Each new row is followed by its nearest point in the smallest flat space through zero that holds the rows named last above it.
Pekef, 5 rows:
[[ 29  38  21   2  -8 -11  34  32  -3 -17   0  -7  -9 -50   0 -33   0   2
   23]
 [ 21  22   4  -7   4  -7   2  18  -1  -3  -3   6 -10 -36 -12 -15  -5  16
    8]
 [ 36   8 -12 -13 -23   5  18  18  28  -2   5   9 -15 -48 -15 -33  -8  -4
   10]
 [ 16  20  -3 -21   2   5  16  26  17   4 -15  -2 -12 -26 -10 -12   4   8
    2]
 [ 20  25  -6 -19  -5  13  21  32  -3  -6   6   6 -19 -22   0  -6 -15  -6
    7]]
New rows:
[ 45  17 -17  15  -7 -19  30  -8   5 -10  -7  17  -2 -11  -1  18  23  -6
  -5] => [ 10   5   2   0  -7  -2  10   6   6  -4   1  -1  -2 -15  -2 -13   0  -2
   6]
[ 10  41   3 -21  -4   1  20  11   5  15  -2 -24  -1  -5  10  -3  17  -1
 -11] => [  1  20   6 -14   5   5  24  24   7   0 -16 -12  -5  -5   3  -3  10  -1
   2]
[-48   8  -1  21 -14  19   5  36  -9   4 -27  16  17   3  -8   3  -4   1
 -23] => [-10   6   2  -7   9   5   5   7  -3   3  -9  -7   0  14   5  11   5   0
  -4]

lorog, 4 rows:
[[ 13  28  17 -13  18 -17 -11   6 -36  18 -18   6  11   4 -12 -16  27 -19
  -11]
 [  9  27  44 -16  18 -33  17   9 -48  25  -9  -8  -8  28 -11  -4  22 -25
  -15]
 [ 12  -8  10 -21  25 -15   1   5 -20  27  -8  -4   9 -40  -6  17  17 -24
  -31]
 [ 19  32  12 -14   9  -8 -22  -3 -28  -1 -27  20  18  12 -14 -30  22 -12
    5]]
New rows:
[  0  -3   9 -16 -16   1  28  14 -16   5   3   9 -25  30 -13   4  -6   0
  15] => [ -1   2  22  -3  -6  -9  19  -2  -7  -5   3  -5 -14  29   0   2  -8  -1
   7]
[-20  25  15 -16  -7  13  11   4  -3   4   4  18 -24  22   1  -2 -28 -17
 -21] => [ -2   4  15   0  -3  -7  13   0  -7  -1   3  -4 -10  21   0   0  -3  -1
   3]

ganur, 5 rows:
[[  0  -5   2   9  10  -7  18  27  -7  -3  31  10  34 -12   3   1 -18 -14
   26]
 [  5   3  -7  21   3 -23  -7  19 -10  -1  23   5  32 -22 -25  14   2  -3
   -2]
 [ -9   6  -9  31  14 -24  33  18 -24 -15  35  25  33 -14 -20  -1  -7 -19
   26]
 [  3 -25  -4  23  34  -9  42  10 -21 -26  34  23   0 -13 -21 -10  25 -20
   22]
 [ -4 -23   8  20  15   0  35  43  15   3  17  16  28   0  -2   3 -16  12
   35]]
New rows:
[-13   0  15  -1  16 -10   7   3  10 -10  -1 -24   5   3 -29  18  23 -15
  27] => [  2  -9  -1   9   8  -4   7   6  -2  -4   6   5   1  -5 -11   1  10   1
   2]
[ 17  14  33  -5  -6  24 -20  -2  18 -10  19  18   7  41  18  39  -4  28
 -19] => [  3  -3   6  -9  -9   8 -14   7  17  13 -12 -10   2   5   9   6  -9  14
  -4]
[ 35  -2  17 -28  -7  14 -11  13   3  11   5 -26  -2  11  38  -3 -10  -5
  12] => [ 12 -11  13 -32  -2  22 -15   7  11   9   5 -18   2  -1  35  -3 -15  -8
   4]

ror, 3 rows:
[[ 29   9 -32   0  -8  34   1  -6 -26   2  -2  37  13   8 -36 -21 -28 -12
   17]
 [ 14   2 -34  -6   9  21  -3   9 -30  13  -5  25   4  12 -17  -8 -24  -5
   17]
 [ 10  -4 -20  16   5  -2   3  -6 -29  23   1  27   0   7 -15 -13 -14  -1
   12]]
New rows:
[ 15  16   9   7  22  -2 -21 -28  13 -40 -31  -5   9  -1  38  -5  14  18
 -30] => [ -5   3  16  -5  -7  -1   0  -2  20 -15   1 -15   1  -6   7   5  11   0
  -9]
[  1   0 -20 -17 -25  12  29  -6  -9 -12 -25   7   5 -16 -10  -2  26   1
 -15] => [  7   5   1  -3  -9  12   0  -4   6 -11   0   2   6  -2  -8  -4  -2  -4
  -1]

Datib:
[[ -5 -26 -19 -24   8  31  24 -14 -46   1  -9  15 -25  58  31  -5  -6   2
   12]
 [-19 -34 -22 -35  22  37  27  -5 -36 -11  -1  19 -10  30   8 -20  -3  11
   18]
 [ -7 -23 -20 -22   2  14  25   3 -42   0 -13  15 -19  54  34  -7  -3   6
   20]
 [-19 -19 -23 -22   9   1  26  13 -23 -18  -4  26  -7  26  10 -15  -4  15
   28]
 [ -1 -15 -13 -13   6  20  21 -10 -22 -10   5  17 -15  24   2   3 -12   4
    7]]
New rows:
[ 38  12  14  12 -24   3   2  19 -22  16  -8   3 -13  -6  31  24   6   0
 -12] => [ 28   2   8  11 -26  -6   5  14 -11  20  -5 -17  -5  13  17  25  -5  -7
  -7]
[-16   6 -12   6  40 -10  -8  -1  52 -29 -20  -6  27  18  -9  12 -17 -15
  -3] => [-15  13  -1   7  10 -14 -13 -12  19 -13   2  12   1 -10  -9 -10   3   1
   2]

Foz (3 x 19):
[[ 24   9 -31  46 -20   2   5 -11  38  -1 -19  29 -14  14 -20  17   4 -10
  -44]
 [ -5  -9  -9  29 -23  22  12  -6  33 -20   3  26 -44  19 -10 -22 -11 -16
   -8]
 [ 15  26 -33  15   2  23   5   6  21 -18 -18  37 -21  16  26  15 -14 -11
  -57]]
New rows:
[ -6 -11  13  17 -14 -11  -5 -10   1   7  18  -3   9  -7 -15 -12  14  -9
  39] => [ -6 -18  14   7 -11 -10   1  -8   2   8   9 -13   1  -4 -25 -12   8   2
  28]
[  8  10  -5 -19  22   5  14  31 -13   9  -6  18 -11  -1  29  21 -12  -1
 -16] => [  2  18  -8 -17  17  10  -2  11 -10  -8  -6   8   3   1  31  10  -9   1
 -21]
[ 10   0  10   1 -15  16 -12 -13  24 -39  -4  14 -17  -5   7  -8 -22 -28
  -6] => [ -5   0  -6   8  -7  17   6   1  14 -15   2  16 -25  11   6 -12 -10  -9
  -8]

Divem:
[[ 15  18   6   3  -9 -25  -4 -21 -21  17   0  -2  -7   6  -8   1  -5  13
  -26]
 [ 35  -3  23  13   2 -29 -36  19 -17  -5 -21  20  28   8 -42  29   2  43
  -18]
 [ 36   7  11  19  -5 -32  -9 -23 -25  13  14   0   5  -2 -32   9  -2  21
  -33]]
New rows:
[  2  -1 -12  -4   6 -20 -14 -19 -16   4  -4   2  -3   4   0 -44 -25 -27
 -31] => [  2  13  -2  -1  -7 -10   7 -20 -10  13   6  -7 -12   2   5  -7  -4  -2
 -14]
[  7  14   6 -18 -22  12  -9 -24 -28 -16   7 -22 -11  -7 -10 -27   5 -24
  -4] => [  0   7  -4   1  -4  -3  10 -18  -5   9  12  -8 -11  -2   6  -8  -3  -8
  -8]
[ -9  38   1 -12   5 -24  20  -1  -9  11 -35  13 -33  32  18  -2  -4  16
 -20] => [-13  33   4 -21 -14 -18  -6  -8 -16  19 -31   1 -17  21  21  -4  -9  11
 -15]

rido:
[[ 11 -34  30 -15  24   0   6  -8 -18   4  32 -44  -9  37 -31  -6  12 -24
  -26]
 [  8 -33  16  -8  13   0  -1  -1 -12  10  24 -37   0  25 -26 -12   9  -8
  -25]]
New rows:
[ -8 -13  -9  11  -5  11  -7   7  20  16  35 -11  14  -9 -21   1  -7  -2
 -11] => [  1 -16  -4   2  -3   0  -7   6  -1  11   5 -13   8   2  -9 -12   2  10
 -12]
[  3  28 -18   3   4   0 -35  15  32  -8  -6  -5  19   7  32  13 -19  17
  28] => [ -5  15 -14   7 -11   0  -3   4   8  -1 -15  20   5 -17  14   2  -5  12
  11]

komok (3 x 19):
[[  0  12  -2 -32  11  15  -3  -9 -10 -18  28 -13  39  14 -10   8  -9  18
   10]
 [ -1  16 -18 -10  33  28  15   4  -8  -7  30 -15  34  25 -22  27 -20  11
   10]
 [ -8   0 -17 -63  -1   3 -22 -16 -19 -13  34 -17  49  -7   9  -5   6  23
   18]]
New rows:
[  6 -31  -3  31  -7 -16  10  -2   2  36 -16   6 -12  -9   0 -25  23 -13
  21] => [ -4 -13 -10  17  -7 -13  -1   8   4  19 -18   8 -27 -17  13  -6  10 -14
  -4]
[-19  -9 -46 -26  -5  -4  -2   8 -11  18  30 -10  -6 -10  14   8  15  11
   5] => [-13 -13 -41 -22   8  -2  -8   4 -12  19  13  -9  11 -18  14   3   9   0
  13]

Puzat (5 x 19):
[[ -7  -1 -10  -4  20  18   4 -10 -50 -17  23   9 -18  18  -2   3  35 -18
   15]
 [ -9  33 -19   2  -6 -33  54 -32  -2   3   3 -26   3 -10 -20  -1 -44  20
  -10]
 [ 12  44 -17 -24 -24  -5 -21  12 -21  -1   4  -2  13  -1   4   5  41  -1
  -23]
 [ 24  -8 -19 -14   1  -8 -41  11  13  17  -1  14 -15   5 -19 -16  19 -31
  -38]
 [-17   3   1  14  -6  12  22  -3 -12 -14 -12  -2 -24   9 -14  15 -13   0
    8]]
New rows:
[ 18   9  28 -15 -20   2  18  -8 -11   4 -16  -9 -16   0  21  18  20   7
 -10] => [ -4  17   2  -2 -15   6   0   7  -7  -7  -6  -3   4   0   5  11   9   7
   1]
[ -7  30 -17 -14 -27   1  13  -3 -18 -23   1  -6   7  -2  -5  -6  15  -1
   3] => [ -4  33 -11  -8 -15  -2  10  -2 -23  -9   2  -7   2   1  -2  10  14   6
  -5]
[  9 -12 -17  13  20 -29  -4 -48 -19 -11  17 -12  21 -13 -20   4  -8   9
 -15] => [  5   2 -16  -7  19 -21  19 -25  -8   8  22  -7   6  -3  -7 -16 -10  -1
  -4]

fid (4 x 19):
[[ 25  -9 -28  -5  -7  31   1 -17 -52   7 -10  -3  -6  22   1 -14  -7 -24
  -10]
 [ 18  -9 -24  -3  -6  21   9   7 -65  22 -23   4  -5  21  -3 -18 -23 -10
  -29]
 [ 30   9  -9  -2   7  13 -19 -41  -7  -5  25  -4   5  31   6  -7  -5 -11
   44]
 [ 24 -13  -8   4  -1  23  -5 -19 -15  13   0   8  18  25   6   8  -3 -12
    2]]
New rows:
[  3   8  21  -8   1 -11  -1 -11 -29  -1  15  -1  -8  11  -1 -35 -21  11
  19] => [  7  19  -4  -4   8 -12  -6  -2 -20   2   9  -4 -11  14  -3 -22 -22  10
  20]
